Below is a small trained network, with its code and all its weights. Each question gives an input and a target symbol and asks what happens when units are switched off, that is, made to give their printed mean instead of their output.

import numpy as np


def w(rows, s, z=0):
    codes = np.array(rows[::2]) - 128.0
    scale = np.full(codes.shape[1], s)
    scale[-1] = z or s
    return codes * scale


def norm(h):
    return h / np.sqrt((h * h).mean(-1, keepdims=True) + 1e-5)


def f(y):
    return y / 2 * (1 + np.tanh(0.7978845608 * (y + 0.044715 * y**3)))


def softmax(a):
    e = np.exp(a - a.max(-1, keepdims=True))
    return e / e.sum(-1, keepdims=True)


def log_softmax(a):
    a = a - a.max(-1, keepdims=True)
    return a - np.log(np.exp(a).sum(-1, keepdims=True))


def net(x, mask):
    ids = ['αβγδζηθλμξστφψω'.index(c) for c in x.split()]
    T = len(ids)
    res = E[ids] + P[:T]
    r = norm(res)
    for j in range(3):
        rows = slice(2 * j, 2 * j + 2)
        q, k, v = (r @ M[0][rows].T for M in (Q, K, V))
        z = softmax(np.where(np.tri(T) > 0, q @ k.T / 2**0.5, -1e9)) @ v
        o = O[0][rows]
        res = res + np.where(mask[j], z, o[:, -1]) @ o[:, :-1]
    y = f(norm(res) @ A[0][:, :-1].T + A[0][:, -1])
    res = res + np.where(mask[3:27], y, B[0][:, -1]) @ B[0][:, :-1]
    return log_softmax(norm(res)[-1] @ U[:, :-1].T + U[:, -1])


Q, K, V, O, A, B = {}, {}, {}, {}, {}, {}
E = w([
[192,23,66,29,136],'α',
[101,203,171,186,97],'β',
[106,206,128,218,129],'γ',
[195,49,131,3,121],'δ',
[74,105,175,134,158],'ζ',
[68,110,173,118,77],'η',
[103,128,206,109,141],'θ',
[152,210,76,208,88],'λ',
[110,135,214,98,120],'μ',
[186,238,180,165,168],'ξ',
[61,101,167,130,114],'σ',
[42,84,133,150,116],'τ',
[182,178,27,194,109],'φ',
[98,119,193,121,169],'ψ',
[89,117,189,120,143],'ω',
],0.016)
P = w([
[97,140,206,187,147],'0',
[6,209,131,87,175],'1',
[60,172,139,120,166],'2',
[143,87,217,218,131],'3',
[99,124,167,177,146],'4',
[2,243,76,35,182],'5',
[85,140,145,157,146],'6',
[202,53,233,252,101],'7',
[84,129,156,166,132],'8',
[71,242,80,39,121],'9',
],0.0048)
Q[0] = w([
[189,65,167,206,104],'h0',
[109,233,131,219,115],'h0',
[155,181,155,255,105],'h1',
[185,6,158,132,113],'h1',
[106,100,181,105,91],'h2',
[142,79,115,86,156],'h2',
],0.024)
K[0] = w([
[65,210,77,42,158],'h0',
[201,217,143,160,193],'h0',
[3,143,81,119,73],'h1',
[133,207,98,34,201],'h1',
[90,89,200,97,90],'h2',
[156,89,99,80,137],'h2',
],0.02)
V[0] = w([
[56,66,87,182,192],'h0',
[72,133,103,150,19],'h0',
[98,74,108,89,10],'h1',
[119,176,209,61,67],'h1',
[145,62,115,164,153],'h2',
[97,79,173,114,104],'h2',
],0.014)
O[0] = w([
[106,102,121,75,7,132],'h0',
[71,169,65,177,65,139],'h0',
[103,48,33,183,143,109],'h1',
[107,187,51,67,180,255],'h1',
[124,169,103,94,121,77],'h2',
[54,122,153,114,175,221],'h2',
],0.014,0.0076)
A[0] = w([
[105,188,142,177,133,120],'n0',
[192,104,22,109,104,129],'n1',
[102,72,147,185,172,152],'n2',
[159,172,106,180,205,88],'n3',
[221,127,79,170,85,88],'n4',
[159,122,133,141,178,101],'n5',
[173,56,10,157,142,4],'n6',
[180,202,114,201,101,132],'n7',
[123,104,185,64,137,118],'n8',
[232,69,79,104,111,167],'n9',
[108,101,64,113,42,50],'n10',
[255,152,141,168,113,154],'n11',
[115,125,147,115,147,89],'n12',
[134,47,184,80,90,154],'n13',
[137,159,89,35,124,103],'n14',
[163,195,173,143,143,70],'n15',
[91,124,154,101,157,78],'n16',
[151,92,56,210,115,63],'n17',
[161,36,78,194,143,52],'n18',
[122,182,71,68,175,46],'n19',
[102,117,54,107,165,100],'n20',
[155,114,93,81,2,8],'n21',
[232,170,135,72,104,99],'n22',
[198,203,135,177,88,4],'n23',
],0.017,0.014)
B[0] = w([
[149,131,139,174,125,192],'n0',
[48,89,169,183,153,209],'n1',
[112,101,102,168,124,212],'n2',
[231,143,159,117,69,206],'n3',
[47,104,128,190,222,164],'n4',
[117,142,121,151,114,153],'n5',
[209,209,91,152,1,168],'n6',
[92,69,180,68,129,206],'n7',
[78,91,101,142,99,254],'n8',
[50,129,228,71,100,190],'n9',
[226,183,128,121,122,173],'n10',
[211,173,66,92,164,206],'n11',
[91,122,123,133,121,137],'n12',
[236,125,117,159,139,206],'n13',
[204,81,113,192,145,196],'n14',
[105,105,79,117,87,157],'n15',
[75,133,116,138,115,200],'n16',
[218,74,126,152,123,178],'n17',
[114,102,24,110,91,153],'n18',
[204,136,96,106,73,179],'n19',
[177,144,177,123,126,212],'n20',
[123,59,112,227,244,146],'n21',
[181,119,114,193,173,160],'n22',
[24,166,44,118,107,138],'n23',
],0.017,0.006)
U = w([
[128,66,148,72,42,121],'α',
[107,173,214,120,47,116],'β',
[108,174,70,66,52,133],'γ',
[129,44,202,62,150,97],'δ',
[99,238,133,169,128,97],'ζ',
[139,142,75,168,54,171],'η',
[116,130,97,26,166,100],'θ',
[96,167,5,156,151,74],'λ',
[112,160,231,110,173,92],'μ',
[167,153,123,100,158,250],'ξ',
[148,116,199,201,114,140],'σ',
[138,38,79,162,144,97],'τ',
[123,95,119,156,243,48],'φ',
[102,179,173,206,112,70],'ψ',
[98,60,61,36,109,113],'ω',
],0.022,0.013)

Each question gives the input, a string of symbols that net reads in full, and the target symbol t.
The units are the heads (2 rows each of Q, K, V and O) and the neurons (one row each of A and B). Each row of codes is followed by its name. A weight is (code - 128) times the scale printed after its matrix; where a second scale follows, it is the last column's (O, A, B and U).
mask holds one flag per unit, heads first, then neurons. A switched-off unit (its flag False) gives its mean, the last column of its rows in O or B, instead of its output. The means were averaged over made-up inputs and are rounded, as every weight is.
A unit's drop is (log p(t) with every unit on - log p(t) with that unit switched off) / (log p(t) with every unit on - log p(t) with every unit switched off).
The circuit of an input: a set's keep is (log p(t) with only the set's units on - log p(t) with every unit switched off) / (log p(t) with every unit on - log p(t) with every unit switched off). Starting from the 12 units with the biggest drops (on a tie, the unit counted first), units are removed one at a time, each time the one whose removal leaves the highest keep (on an exact tie, the one counted first), for as long as the keep stays at least 0.8.
circuit, biggest first: the units of the circuit, biggest drop first
most important unit: the unit with the biggest drop
top k neurons: the k neurons with the biggest drops, biggest first
which heads matter: for each layer, one digit per head in row order, 1 if its drop is at least 0.15 and else 0, layers parted by /
drop when u is switched off: that unit's drop, to one decimal
input η ψ ζ β, target η: circuit, biggest first : (h1, n6, h2)
input φ η σ, target σ: circuit, biggest first : (h1)
input μ ψ α, target α: which heads matter : 110
input β θ ω ψ τ β δ μ, target ζ: circuit, biggest first : (h0, h1)
input δ ξ η ζ λ ω β ψ ω δ, target η: which heads matter : 100
input λ ω σ ω τ β λ, target τ: which heads matter : 010
input β ω ζ, target ζ: which heads matter : 100
input ξ η ω ω, target λ: which heads matter : 110
input γ α β ζ θ ξ φ γ, target ξ: which heads matter : 100
input ξ μ ψ α ω γ α ζ ψ α, target ξ: circuit, biggest first : (h1, n22)
input ζ η α, target η: which heads matter : 110
input θ ξ μ σ θ η, target γ: which heads matter : 101
input ξ σ ξ ζ ω φ μ φ ζ θ, target σ: which heads matter : 010
input λ δ ω, target ψ: which heads matter : 110
input η γ δ β ξ θ φ, target ξ: circuit, biggest first : (h0)
input δ λ ξ φ β, target ξ: which heads matter : 100
input α ζ ζ β, target β: which heads matter : 000
input ζ ψ η σ, target δ: which heads matter : 111
input φ ψ ψ, target σ: which heads matter : 010
input γ τ θ μ ζ β η β ω δ, target η: which heads matter : 110
input σ θ ω, target γ: most important unit : h0
input ψ μ ω, target δ: top 2 neurons : (n8, n13)
input β σ ψ φ, target σ: top 2 neurons : (n1, n4)
input ψ φ μ η ω ψ λ ψ, target δ: top 2 neurons : (n8, n13)
input μ θ τ α δ σ, target τ: top 2 neurons : (n13, n2)
input β ξ λ ζ ζ δ θ ζ, target φ: top 2 neurons : (n2, n9)
input β ω σ, target ζ: most important unit : h0
input β α α ω, target τ: drop when n13 is switched off : 0.1
input δ μ ψ μ β ψ η τ δ ζ, target η: drop when n11 is switched off : 0.0
